In the rows, 128 means zero.
Each row is followed by its class. Each block has new classes.
[132 132 124 125 131  68 117 125 122 131 129 131 125 125 130 132 130 136
 125 123 127 124 127 117 132 126 128 127 112 127 135 123 129 126 131 105
 137 131 130 127 133 129 129 124 130 125 108 143 125 134 123 110 131 128
 130 139 133 132 123 124 129 133 122 129 115 129 134 128 109 125 119 130
 111 133 115 125 126 139 124 126 123 126 120 126 126 135 124 134 138 122
 131 132 135 123 129 124 140 125 135 116 123 124 121 131 131 136 130 139
 132 141 136 127 130 155 110 131 126 141 100 126 123 123 128 116 121 127
 139 132 126 117 148 132 130 126 130 127 151 134 131 134 125 114 138]	P
[128 133 124 131 131  32 114 126 121 134 133 130 123 123 131 130 133 142
 123 133 129 128 125 119 133 126 130 129 121 128 141 122 126 124 125 115
 123 130 130 125 133 132 127 128 129 125 101 142 125 130 121 120 126 128
 130 133 129 133 123 125 129 133 123 130 111 135 134 132 100 125 126 131
 116 135 111 125 126 138 124 131 128 128 120 122 122 141 125 130 132 121
 125 131 126 122 132 118 145 121 132 112 123 127 117 127 129 137 133 140
 131 131 136 123 128 161 112 128 123 144  86 125 121 123 126 124 119 126
 140 134 127 119 154 130 131 128 129 124 144 152 130 139 127 113 145]	P
[110 149 125 125 135  43 132 125 133 135 130 119 126 132 128 112 122 127
 122 158 120 134 125 146 118 123 133 134 198 133 133 118 116 130 121 187
  90 142 126 125 133 135 127 143 128 149 125 104 128 110 120 165 123 131
 129 130 109 126 126 126 128 131 124 132 114 125 133 124 122 135 129 119
 164 126 133 126 128 128 130 153 129 131 132 123 113 143 128 124 118 138
 115 116  85 128 126 103 140 133 116 124 131 138 119 133 126 120 133 118
 142 130 128 124 116 124 177 118 130 129 164 134 132 141 123 156 153 127
 109 132 135 120 118 132 126 117 114 121  75 140 121 152 132 126 135]	M
[108 150 124 123 132  64 136 128 133 138 128 117 127 130 124 112 117 126
 124 161 118 132 119 150 118 127 134 133 205 131 127 119 117 136 123 195
  81 143 128 125 133 133 127 140 131 147 133  98 128 111 120 172 119 131
 123 126 111 129 129 130 129 125 125 130 122 126 131 126 128 133 124 123
 170 125 142 125 112 125 126 153 129 131 133 129 113 139 130 124 113 139
 113 116  78 128 123 102 134 133 112 126 131 141 124 131 123 123 131 117
 132 127 125 121 117 122 178 116 129 126 167 136 133 142 124 165 156 123
 110 128 135 128 104 130 128 125 112 125  77 143 120 148 139 126 131]	K
[129 117 127 131 130  65 105 128 117 132 130 135 121 123 130 139 139 139
 126 123 129 122 123 115 126 131 130 131  93 130 136 131 132 123 134 100
 130 127 132 122 134 130 125 121 130 117 104 141 122 140 123 108 133 123
 138 133 137 131 127 127 129 137 125 127 123 129 128 131  97 126 124 135
  95 134 110 122 131 133 130 125 121 128 107 123 127 136 121 134 134 121
 132 139 133 122 133 125 133 125 137 115 122 122 117 129 132 137 131 141
 131 129 135 123 132 159  86 134 120 142  55 122 121 119 130 121 114 119
 146 132 130 111 159 128 126 132 135 126 174 149 131 134 126 116 140]	E
[109 149 123 124 134  84 149 126 135 139 123 121 129 131 131 112 120 126
 118 153 122 134 122 147 118 126 131 133 199 129 126 121 118 135 121 186
  94 140 125 127 127 134 126 142 125 147 132 106 130 107 123 168 121 134
 128 129 106 124 128 130 128 125 127 131 120 126 130 125 132 132 132 124
 166 124 147 123 121 123 132 150 130 128 141 125 118 137 129 119 117 139
 114 111  85 133 124 111 130 133 114 134 133 138 129 127 128 124 131 114
 136 127 128 123 117 113 183 119 136 124 184 134 132 138 123 156 157 132
 105 130 133 131  92 130 126 122 113 125  66 133 117 144 130 128 127]	K
[111 138 133 126 123 251 172 126 144 128 124 119 140 138 121 104 103 105
 123 148 121 139 126 163 120 130 123 129 214 136  91 124 119 136 118 216
 100 129 119 133 126 125 130 149 130 153 189  83 138  99 134 189 112 139
 112 112 107 119 140 131 129 112 134 128 146 122 130 122 188 133 133 116
 194 111 174 135 125 107 133 142 137 122 163 140 130 116 140 115 101 152
 115 105  92 141 119 128 109 141 103 157 139 144 148 132 121 106 123  92
 128 118 110 131 113  54 224 117 139 100 252 139 143 149 125 164 166 138
  87 118 128 163  60 126 121 122 109 126  32  95 120 125 134 159 105]	N
[153 137 125 129 133  61 107 130 114 128 131 132 127 124 130 141 142 142
 121 103 141 122 129  99 146 123 127 126  75 124 140 125 133 121 136  57
 164 121 135 132 129 127 131 116 130 119  94 170 123 143 124  82 141 124
 135 139 133 132 114 127 133 137 127 129 111 129 134 130  97 125 124 133
  80 139  97 126 128 151 117 118 125 128 119 120 133 135 126 134 150 112
 142 139 181 118 137 130 145 118 154 111 118 118 121 123 138 150 129 153
 125 132 142 130 135 178  85 140 120 148  71 126 120 115 121  96 100 135
 157 134 122 108 167 129 136 123 138 129 176 127 136 135 121 104 143]	L
[136 146 130 126 133 212 153 127 129 125 128 127 137 137 125 122 117 114
 113 118 133 136 129 135 140 120 127 126 152 121 115 123 131 135 125 138
 145 123 123 138 124 122 135 134 129 143 161 122 137 114 134 139 125 126
 118 123 115 125 129 130 127 127 151 129 135 128 127 121 167 128 130 121
 144 121 146 132 127 127 128 129 130 124 158 131 138 118 139 121 126 140
 127 119 136 136 125 140 119 130 127 143 127 128 145 123 133 126 124 117
 127 127 127 142 116  93 174 126 131 111 230 134 133 131 121 129 139 147
 110 123 124 143  91 125 127 118 119 130  78  90 123 125 123 143 112]	M
[134 120 123 131 130  35  99 129 117 130 131 135 121 118 129 139 144 144
 128 116 133 122 131 103 129 125 130 127  81 128 141 127 130 126 128  74
 141 129 131 124 130 132 125 116 130 111  88 159 118 145 123  96 142 132
 141 140 138 136 118 130 130 138 122 119 114 126 131 133  87 124 125 133
  86 138  98 122 125 143 124 118 121 127 107 119 125 144 120 133 144 115
 136 144 150 118 134 126 149 123 144 107 120 123 113 128 131 143 136 152
 131 131 140 126 138 179  75 135 121 148  39 123 119 120 130 108 105 119
 153 134 127 103 174 127 134 130 141 126 186 144 137 134 124 106 147]	L
[115 140 129 126 123 127 141 130 134 133 128 123 119 131 132 118 121 123
 125 147 122 134 126 147 117 130 131 132 184 130 127 125 124 135 123 187
 102 136 124 131 123 127 125 137 128 142 142 102 130 107 127 166 127 135
 117 126 110 125 135 128 126 124 129 130 125 131 127 126 145 135 133 119
 166 122 149 129 124 118 132 143 133 128 139 128 121 128 130 123 113 139
 116 116  93 130 123 116 125 137 111 136 134 137 126 135 123 120 128 113
 133 126 121 125 121 105 177 120 130 120 180 134 138 140 126 152 151 126
 108 128 131 135 100 128 123 128 116 123  81 125 121 134 128 134 124]	K
[143 131 123 128 132  45 104 125 116 129 133 135 126 122 133 141 143 139
 124 108 133 124 131 101 140 123 127 124  74 122 141 126 130 124 134  66
 152 130 133 131 130 131 135 119 129 117  86 161 122 142 124  87 127 125
 138 140 137 131 116 128 133 138 122 128 110 125 134 136  91 122 125 134
  88 138  99 125 128 146 124 120 130 131 108 119 130 132 126 135 150 114
 138 140 160 115 134 132 144 119 147 109 119 119 114 125 135 148 129 151
 128 132 139 128 137 183  79 136 122 149  59 125 121 115 123  97 103 130
 152 134 127 103 171 127 136 125 139 126 182 137 136 137 122 105 142]	L
[113 149 125 122 135  75 134 127 134 137 132 120 129 129 129 115 118 130
 118 151 121 135 124 142 125 128 128 134 191 131 129 124 119 132 124 179
  99 139 124 129 139 130 128 139 125 147 130 111 130 109 124 161 123 130
 121 129 112 126 124 126 127 126 125 132 118 130 128 130 129 131 134 124
 160 126 142 123 121 126 129 146 131 129 138 125 116 138 130 120 116 133
 117 117  91 129 127 109 133 135 115 127 131 138 123 134 125 125 130 117
 135 128 129 124 119 120 176 117 130 127 173 132 130 139 121 150 149 133
 106 134 134 125 116 131 129 124 117 123  74 134 121 145 130 125 132]	M
[115 144 129 128 129 127 148 126 132 134 130 120 128 132 126 123 116 121
 119 146 123 132 127 172 122 121 130 130 186 128 126 120 121 134 124 182
 108 139 124 131 128 129 126 138 127 144 143 106 139 109 126 158 121 131
 119 123 116 127 131 129 127 124 129 131 125 128 128 126 147 130 134 125
 159 124 142 128 123 122 128 144 132 127 143 137 122 135 132 121 115 139
 118 114  96 129 124 117 124 134 119 130 130 136 132 129 129 120 123 113
 132 126 126 128 119 103 179 121 132 118 190 136 133 141 123 147 150 134
 108 127 132 137 104 129 126 114 114 123  74 124 122 138 129 134 125]	K
[116 143 129 128 133 130 142 128 136 131 127 122 127 132 128 116 119 124
 123 146 121 134 125 147 122 127 129 134 189 127 123 122 120 132 123 182
 105 133 122 134 130 132 135 139 132 148 149 100 132 110 127 166 128 127
 121 126 114 128 133 129 129 122 129 141 128 130 132 125 146 131 127 120
 161 124 146 132 124 121 132 143 131 128 143 127 119 134 129 121 117 139
 121 115  97 132 131 114 126 134 114 137 134 135 134 130 124 120 126 113
 132 128 121 137 117 102 181 120 130 122 191 131 136 138 124 149 149 133
 108 127 133 139 101 129 126 123 114 125  73 121 120 140 130 134 123]	K
[122 146 127 130 134 137 144 128 129 131 130 126 133 131 129 119 118 122
 119 135 125 130 126 138 129 124 128 130 171 128 126 122 124 130 123 157
 113 132 121 131 130 123 128 135 131 143 143 110 133 109 125 150 125 133
 121 121 116 130 126 127 126 124 130 129 125 129 126 124 145 131 134 120
 157 123 143 130 126 125 131 140 131 128 145 127 126 128 134 123 121 140
 125 118 109 129 127 124 126 127 118 137 130 137 135 128 127 127 126 118
 131 126 128 130 118 110 177 124 128 118 198 136 131 134 122 144 144 129
 110 127 129 134 107 128 122 119 118 126  81 116 125 133 129 133 125]	M
[104 160 129 124 131 156 164 125 141 135 127 114 132 140 128 104 105 111
 118 168 119 139 120 164 116 126 131 135 243 132 113 120 116 138 117 236
  78 141 123 129 130 129 128 151 127 158 167  75 139  93 127 199 111 134
 111 121 103 123 138 128 121 120 131 129 133 126 127 117 171 135 134 115
 203 116 190 133 124 114 130 151 134 129 153 131 120 133 134 117 100 154
 107 106  66 138 119 115 120 143  99 145 141 149 139 131 123 112 128  99
 137 125 118 126 110  72 232 109 136 107 252 139 142 148 118 178 175 137
  83 124 135 150  71 131 117 123 103 121  20 119 111 140 135 147 118]	N
[108 150 130 125 127 198 172 132 142 133 128 109 135 138 126 104 103 110
 124 159 122 142 123 166 119 127 128 128 235 133 109 122 121 134 118 223
  86 139 120 134 130 127 124 149 131 157 174  81 141  92 129 194 112 134
 109 116 102 117 135 131 126 115 131 131 134 131 123 120 181 134 132 118
 202 115 172 131 121 106 132 147 138 129 162 135 122 121 138 112 103 155
 108  99  76 140 119 123 116 140  97 154 139 144 144 130 123 109 124  96
 132 124 114 127 111  77 230 115 139  96 252 142 144 151 121 168 173 139
  86 123 129 153  60 128 119 121 105 126  28 103 114 134 135 152 105]	N
[108 131 129 132 128 115 139 130 137 133 125 118 129 128 128 114 117 125
 129 157 118 130 123 151 113 130 130 131 188 128 122 126 119 135 120 189
  88 137 126 122 133 142 126 140 127 140 141  98 130 110 123 168 123 131
 122 123 113 125 135 130 127 124 128 129 124 131 128 127 141 132 129 119
 168 120 146 134 119 116 135 142 120 129 134 124 117 132 131 123 113 139
 114 115  89 131 122 114 126 133 111 134 132 139 130 132 125 115 129 112
 135 127 122 123 120 104 173 118 131 118 166 133 134 142 126 158 152 121
 107 132 135 137 104 132 122 127 117 125  82 138 127 134 131 126 124]	K
[140 136 127 130 133  54 112 126 117 129 134 131 127 124 134 136 137 137
 127 117 133 126 128 109 138 122 128 129 103 121 137 127 129 123 133  85
 153 127 133 132 132 131 129 122 130 125 102 154 124 140 121 104 136 119
 132 133 131 132 117 121 129 133 123 129 113 125 135 132 105 127 124 130
 100 135 106 126 129 152 125 125 129 130 122 122 124 137 128 134 143 117
 134 137 145 120 132 127 146 122 142 113 116 119 123 124 133 143 132 145
 130 132 142 128 132 166 103 135 125 144  91 129 120 120 119 114 112 133
 145 129 128 115 158 133 132 125 134 126 158 128 135 138 120 111 145]	E
[117 138 127 130 129 112 140 125 136 132 129 124 130 132 133 118 115 120
 123 144 125 130 124 146 123 121 130 130 183 128 129 123 121 133 122 174
 104 136 127 131 125 131 127 137 130 147 139 110 130 109 124 159 124 132
 123 126 114 127 129 127 127 125 126 131 122 129 129 126 138 129 133 125
 162 127 143 129 123 122 127 140 131 127 140 129 122 136 131 119 125 139
 120 116 102 129 129 113 133 134 118 132 132 135 129 125 127 123 128 117
 134 124 122 126 118 114 175 120 132 122 187 133 132 137 125 143 146 122
 112 133 132 139 110 130 125 126 116 123  82 123 121 138 134 130 128]	M
[128 129 129 129 132  69 117 129 123 130 131 129 126 127 128 131 135 137
 124 123 130 126 128 118 132 127 130 129 113 120 135 124 131 127 129 107
 133 125 128 128 129 128 126 118 129 124 110 141 125 134 126 116 130 129
 133 133 130 128 120 129 128 132 125 129 114 130 132 130 105 126 127 131
 112 134 111 127 129 138 127 128 125 126 118 121 125 133 126 130 135 123
 131 134 135 124 132 126 137 123 135 117 122 125 122 126 131 135 133 136
 131 131 134 128 129 152 105 132 127 137  90 127 119 123 126 123 120 125
 139 131 130 116 148 129 132 127 127 126 149 139 129 133 127 115 140]	P
[144 121 122 131 129  75 104 128 119 128 132 136 122 126 128 144 143 140
 130 107 124 121 131 103 141 127 125 124  64 124 138 131 132 120 132  62
 157 121 134 125 126 129 130 108 130 115 102 161 122 148 132  86 138 123
 136 134 143 134 120 124 130 136 123 126 119 128 129 131  96 123 125 132
  83 138 101 130 134 143 127 114 121 128 107 124 133 131 122 132 148 116
 136 145 166 122 134 135 139 118 150 111 121 118 119 125 124 142 133 149
 125 132 139 128 140 170  69 138 123 145  46 123 118 112 130 106 101 125
 154 133 124 110 168 124 134 130 142 126 186 138 135 126 119 114 139]	D
[106 159 130 127 132 161 167 119 139 137 127 115 136 135 126 106 104 112
 115 156 129 141 121 164 119 122 129 134 243 130 119 116 113 140 117 229
  89 140 120 132 125 126 127 148 131 163 170  80 139  91 126 194 113 133
 108 119  97 118 130 131 128 115 127 137 128 130 128 121 169 135 134 116
 198 117 170 131 122 113 131 153 134 129 163 133 122 130 135 113 103 153
 109 100  73 136 116 113 125 139 102 147 141 149 139 133 123 112 126  96
 137 120 120 128 108  73 240 112 136 105 252 140 145 152 118 171 174 145
  84 122 131 147  70 128 121 113 104 125  12 102 114 142 134 146 116]	N
[143 116 130 125 132 142 118 130 124 122 129 137 127 125 130 141 138 133
 128  98 136 123 131 109 141 127 123 125  68 124 130 132 137 126 136  68
 160 121 131 130 125 126 129 119 127 118 115 155 125 142 130  89 137 127
 133 133 140 132 122 127 137 128 129 126 126 127 131 130 122 125 125 131
  92 135 111 127 130 136 129 115 124 128 116 125 134 117 129 133 142 118
 126 138 160 122 133 148 129 119 144 121 131 119 127 123 129 141 124 142
 122 129 131 132 136 149  84 135 126 134  91 123 124 117 128  99 105 129
 147 129 124 129 150 126 135 128 134 132 174 126 135 120 124 120 130]	E
